Below are the code and all the weights of a small trained network. Each question names an input and a class and asks about switching units off, where a switched-off unit gives its printed mean instead of its output.

import numpy as np


def w(rows, s, z=0):
    codes = np.array(rows[::2]) - 128.0
    scale = np.full(codes.shape[1], s)
    scale[-1] = z or s
    return codes * scale


def f(y):
    return np.maximum(y, 0)


def log_softmax(a):
    a = a - a.max(-1, keepdims=True)
    return a - np.log(np.exp(a).sum(-1, keepdims=True))


def net(x, mask):
    res = np.array(x, float).reshape(1, 3) / 4 @ E
    y = f(res @ A[0][:, :-1].T + A[0][:, -1])
    res = res + np.where(mask, y, B[0][:, -1]) @ B[0][:, :-1]
    return log_softmax(res[-1] @ U[:, :-1].T + U[:, -1])


A, B = {}, {}
E = w([
[129,126,127,126,130],'x0',
[12,198,71,135,147],'x1',
[167,244,100,87,86],'x2',
],0.011)
A[0] = w([
[12,70,150,206,177,61],'n0',
[147,200,134,48,130,25],'n1',
[123,87,104,216,155,62],'n2',
[254,42,155,158,128,68],'n3',
[102,47,81,84,153,68],'n4',
[185,93,196,97,68,98],'n5',
[66,35,231,164,150,71],'n6',
[7,143,93,133,209,191],'n7',
[201,128,174,138,127,34],'n8',
[12,190,83,214,141,2],'n9',
],0.0092,0.0073)
B[0] = w([
[248,149,98,124,113,196],'n0',
[254,162,16,125,105,165],'n1',
[214,173,109,50,57,150],'n2',
[100,121,119,107,195,226],'n3',
[192,159,85,93,100,149],'n4',
[155,93,134,98,192,196],'n5',
[221,150,68,142,56,198],'n6',
[108,95,124,157,193,255],'n7',
[192,36,96,73,141,159],'n8',
[171,110,55,71,195,203],'n9',
],0.0086,0.0099)
U = w([
[115,125,145,125,161,228],'0',
[95,86,119,40,230,8],'1',
[140,136,85,86,43,70],'2',
[54,93,177,158,122,188],'3',
[9,129,251,159,34,54],'4',
],0.011,0.012)

Each question gives the input, the list of numbers given to net, and the class t.
The units are the neurons (one row each of A and B). Each row of codes is followed by its name. A weight is (code - 128) times the scale printed after its matrix; where a second scale follows, it is the last column's (A, B and U).
mask holds one flag per neuron, in row order. A switched-off neuron (its flag False) gives its mean, the last column of its row in B, instead of its output. The means were averaged over made-up inputs and are rounded, as every weight is.
A unit's drop is (log p(t) with every unit on - log p(t) with that unit switched off) / (log p(t) with every unit on - log p(t) with every unit switched off).
The circuit of an input: a set's keep is (log p(t) with only the set's units on - log p(t) with every unit switched off) / (log p(t) with every unit on - log p(t) with every unit switched off). Starting from all 10 units, units are removed one at a time, each time the one whose removal leaves the highest keep (on an exact tie, the one counted first), for as long as the keep stays at least 0.8.
units of the circuit, in order: the units of the circuit, biggest drop first
most important unit: the unit with the biggest drop
k most important neurons: the k neurons with the biggest drops, biggest first
drop of u: that unit's drop, to one decimal
input [5,8,3], class 1: 2 most important neurons -> n9, n7
input [-6,8,2], class 1: most important neuron -> n9
input [1,3,-8], class 2: units of the circuit, in order -> n6, n0
input [7,5,-8], class 2: 2 most important neurons -> n6, n0
input [3,-3,-5], class 2: 3 most important neurons -> n6, n7, n2
input [-4,-8,7], class 1: 3 most important neurons -> n5, n3, n8
input [4,-3,-6], class 2: units of the circuit, in order -> n6, n7
input [2,-7,-8], class 2: 3 most important neurons -> n6, n2, n7
input [2,8,7], class 1: 3 most important neurons -> n9, n7, n6
input [0,-6,-8], class 2: 3 most important neurons -> n6, n2, n7
input [6,-7,-1], class 1: 2 most important neurons -> n3, n5
input [-4,-6,-1], class 1: 3 most important neurons -> n3, n5, n8
input [1,0,-2], class 3: 2 most important neurons -> n9, n1
input [3,2,-2], class 3: most important unit -> n9
input [-3,-8,5], class 1: drop of n5 -> 0.2
input [1,7,4], class 1: drop of n3 -> -0.1
input [5,-7,5], class 1: drop of n0 -> 0.0
